The symbols move the objects like this.
from | ro fo ki
Z858 | Z437 Z39 Z170
Z554 | Z536 Z832 Z131
Z246 | Z596 Z637 Z762
Z536 | Z890 Z563 Z554
Z131 | Z554 Z773 Z967
Z187 | Z474 Z303 Z161
Z945 | Z621 Z659 Z683
Z563 | Z832 Z536 Z474
Z175 | Z185 Z744 Z819
Z578 | Z508 Z330 Z854
Z654 | Z614 Z321 Z184
Z787 | Z168 Z795 Z989
Z890 | Z303 Z474 Z536
Z776 | Z572 Z683 Z659
Z168 | Z744 Z185 Z787
Z762 | Z246 Z170 Z39
Z795 | Z184 Z787 Z185
Z39 | Z762 Z858 Z353
Z744 | Z898 Z175 Z168
Z321 | Z989 Z654 Z604
Z185 | Z795 Z168 Z175
Z170 | Z858 Z762 Z637
Z614 | Z967 Z604 Z654
Z212 | Z819 Z377 Z437
Z377 | Z353 Z212 Z898
Z760 | Z683 Z572 Z508
Z643 | Z330 Z508 Z572
Z621 | Z637 Z596 Z945
Z353 | Z39 Z437 Z377
Z330 | Z161 Z578 Z643
Z604 | Z321 Z614 Z530
Z854 | Z578 Z161 Z303
Z819 | Z175 Z898 Z212
Z161 | Z187 Z854 Z330
Z637 | Z170 Z246 Z621
Z474 | Z563 Z890 Z187
Z184 | Z654 Z989 Z795
Z530 | Z604 Z967 Z773
Z437 | Z212 Z353 Z858
Z508 | Z760 Z643 Z578
Z989 | Z787 Z184 Z321
Z303 | Z854 Z187 Z890
Z683 | Z945 Z776 Z760
Z659 | Z776 Z945 Z596
Z572 | Z643 Z760 Z776
Z967 | Z131 Z530 Z614
Z898 | Z377 Z819 Z744
Z773 | Z530 Z131 Z832
Z832 | Z773 Z554 Z563
Z596 | Z659 Z621 Z246

The rows follow the links: the fewer symbols apart two objects are, the more alike their rows tend to be.

Each row is also shifted at random along 8 hidden directions that mean nothing.

Some objects, each with a row of numbers:
Z563: -108 -59 220 39 -34 4 -87 195 1 -60 -51 36 157 118 -18 -69 76 116 -14 -31 -35 -30 109 5 -40 -12 66 -77 -2 27 4 3 61 44 -14 -5 -90 -8
Z246: 205 35 100 -68 51 33 -26 106 -36 -17 -14 -112 141 -76 42 89 5 1 -27 55 -28 92 45 -50 51 61 -9 0 -22 33 58 -103 -34 -114 -9 -21 53 -31
Z578: -65 -21 -108 -17 45 115 10 -136 30 120 -70 12 134 -21 18 3 -57 -45 -89 28 162 -80 -125 -7 -62 41 -103 -6 -68 63 21 -60 32 53 -43 -27 -48 35
Z787: -30 -34 47 60 -5 -100 -111 -37 -17 97 -1 -18 -45 22 24 -156 66 148 46 -150 91 65 81 19 -115 73 -6 109 -72 -33 -80 -155 55 97 -11 80 91 -51
Z185: -39 11 56 7 -37 -71 -38 71 2 -6 90 2 -36 -1 -15 85 45 -24 50 -3 -139 60 39 34 56 -77 97 29 35 -34 -27 100 -34 -90 75 28 43 -18
Z437: 133 39 31 -3 -33 -115 26 -67 -46 -21 3 12 -196 28 50 30 67 59 63 -42 -22 158 54 18 55 -35 79 -44 78 -49 -25 -88 22 13 -30 -51 98 -73
Z187: 207 -64 185 -14 -3 62 -34 49 35 -18 -18 24 129 71 -57 39 37 61 -32 46 -61 -43 31 47 43 -44 63 -129 5 58 42 104 36 -12 3 -39 -99 27
Z39: -61 21 -31 -19 46 -29 57 -56 -93 -33 13 -89 -110 -107 46 -70 -62 -72 -54 -20 46 33 9 -6 34 95 -55 71 -45 -41 13 -107 50 -11 9 46 29 -22
Z654: -38 -6 29 64 1 -65 -15 39 -115 -65 80 -53 -60 -8 -74 -164 -33 -170 -7 -51 4 46 18 27 -12 -18 44 70 -128 -113 -57 -51 73 -51 135 109 -80 -16
Z762: 103 47 26 -66 43 16 -106 237 -40 -41 29 -108 116 -94 56 4 -42 -178 -97 46 -139 -96 58 -22 20 55 -13 41 -36 -74 19 126 -11 -93 39 66 49 -8
Z530: 154 -39 11 23 -59 -33 -101 93 73 57 11 83 92 70 -21 -16 17 -35 43 -43 -46 -125 1 65 -96 -75 40 -4 -15 -1 -53 163 23 46 59 48 -18 24
Z795: 192 48 93 3 -31 -76 23 185 -25 -72 52 -10 119 1 -38 98 4 -53 130 13 -56 156 68 -35 25 -80 77 30 25 64 -7 -104 -75 -139 83 37 -10 -35
Z614: 141 -15 30 47 22 -19 -126 25 -86 66 79 -37 104 -21 -67 -106 11 -205 -43 -48 36 58 -46 44 -76 -42 34 80 -218 -116 -56 -77 63 -93 162 104 -67 -34
Z760: -148 -54 43 -15 10 57 -12 -88 -4 -13 -95 -10 -46 10 53 -51 -6 122 -99 -19 51 -21 -23 28 39 110 -59 -42 -6 18 33 -29 87 127 -83 -45 -10 20
Z945: 280 -32 52 -80 -20 26 -43 23 -28 -52 -68 8 -90 9 60 101 38 105 -46 -9 -75 122 -34 42 146 51 11 -70 58 -18 32 18 58 66 -30 -55 72 7
Z643: 91 -42 66 -31 40 79 -144 -220 -62 104 24 -20 -76 12 -23 41 120 45 -141 31 5 199 -118 78 81 -31 68 -103 -125 -146 23 -54 47 -23 -3 -77 6 -10
Z175: 30 32 -46 9 -18 -73 -116 -13 12 174 84 11 126 -13 25 58 36 -251 -32 -12 4 -3 -21 74 -125 -140 96 10 -106 -84 -60 52 57 -90 82 11 32 -87
Z637: -21 -21 59 -58 -29 -18 -93 -43 49 61 -43 16 -45 28 81 111 78 125 -56 -7 -75 14 9 86 69 -6 48 -68 56 -14 25 113 46 57 -77 -73 99 -34
Z967: 38 38 -103 59 29 6 113 -32 37 30 51 -1 88 -27 -88 -58 -77 -64 110 40 84 -94 -6 -81 -122 -29 -60 61 -24 84 -6 -34 -111 -84 26 63 -94 41

Start, symbols taken left to right, then the object you end at.
Answers are names.
-201 47 38 -6 -54 -92 24 105 -30 -23 -14 19 22 23 68 75 21 -96 15 -10 -12 71 62 10 0 -66 82 -27 60 -6 -15 -56 44 -32 3 -23 26 -79
ro ki ki ro ro fo fo: Z819
83 -37 42 4 3 -67 -155 85 42 133 15 -56 119 -57 50 -108 -1 -32 -28 -75 -3 -149 88 61 -137 79 -28 109 -111 -8 -43 87 73 3 41 120 53 -45
ro ki ki ro ro ro ki: Z898
60 47 -140 17 28 -55 62 -98 -33 44 15 -49 -78 -95 45 -55 -52 -73 36 -41 108 20 -6 -31 -58 59 -69 117 -34 -10 -42 -141 -11 2 7 51 66 -37
ro ki ki fo fo fo ro: Z175
-163 -35 130 59 39 42 -64 55 -10 91 -13 -49 314 -15 -40 -87 -13 -28 -41 -12 130 -12 12 -13 -119 34 -27 76 -176 85 0 -170 32 -74 56 65 -122 -12
ro ro ki ro ro: Z890
105 -54 117 -5 -57 -61 -58 135 -6 -60 -34 23 5 20 -6 23 16 121 59 -102 -66 115 27 55 65 32 9 70 17 69 -29 -35 19 38 55 75 31 0
fo ro ro ro ro: Z131
-139 31 25 -9 -41 -77 -173 38 26 127 76 23 9 35 52 117 162 27 8 -15 -82 128 41 4 -40 -106 120 21 -7 -97 -66 8 -39 -60 -1 -45 156 -87
ro ro ro ki fo fo: Z185
84 -29 16 28 -49 -9 -39 76 50 17 -20 94 89 102 -38 31 14 18 61 -28 -9 -25 -16 23 -41 -83 39 -33 22 49 -28 40 -12 36 30 -4 -37 13
fo fo fo ro ro ro fo: Z474
-78 -40 -36 -21 -44 -45 -105 145 58 -15 44 -1 -88 -34 21 -20 -30 -6 -10 -58 -197 -166 32 70 42 32 -25 120 33 -61 -40 321 5 33 60 101 83 42
fo fo ki ki fo ki: Z795
-70 -23 76 39 -10 28 -39 -52 51 44 -16 65 11 100 -41 1 120 186 43 17 13 35 26 -27 -43 -66 57 -91 42 12 3 -20 -35 32 -73 -86 -14 7
fo ki fo ki ro ro: Z832
40 -48 -21 1 -66 -33 -10 -8 67 -9 2 94 -91 70 -42 77 33 115 94 -52 -83 37 -50 60 59 -55 11 52 69 34 -36 122 -48 67 30 19 34 61
ro ki ki ki ki fo ro: Z536
59 -14 5 -26 -4 25 -15 -5 19 -35 -63 -2 -90 28 55 -65 37 129 -39 -18 6 -75 50 -11 10 87 -40 -69 58 -15 18 26 40 109 -105 -47 46 5
ki ki ro fo ro ki fo: Z760
173 -95 142 -13 21 -48 -128 -97 -18 68 37 -89 -118 -77 32 -73 -8 113 -62 -114 -72 41 23 156 83 117 -13 94 -110 -44 -3 87 130 21 58 113 61 -13
ki ro ki ro fo ro: Z175
-18 -55 144 40 47 65 -58 -56 94 70 22 -52 93 -4 -82 -83 54 312 61 4 -4 -72 89 -28 -54 75 -46 58 -33 96 40 35 -125 -16 -49 32 -12 54
ro ro fo ki fo fo ro: Z474
143 -95 -1 -17 68 118 -116 -233 -7 178 -30 -19 102 -44 -20 -25 7 13 -136 -27 138 99 -184 78 -13 51 -72 27 -223 -2 14 -103 96 38 32 14 -48 34
fo fo ro ki ki: Z890
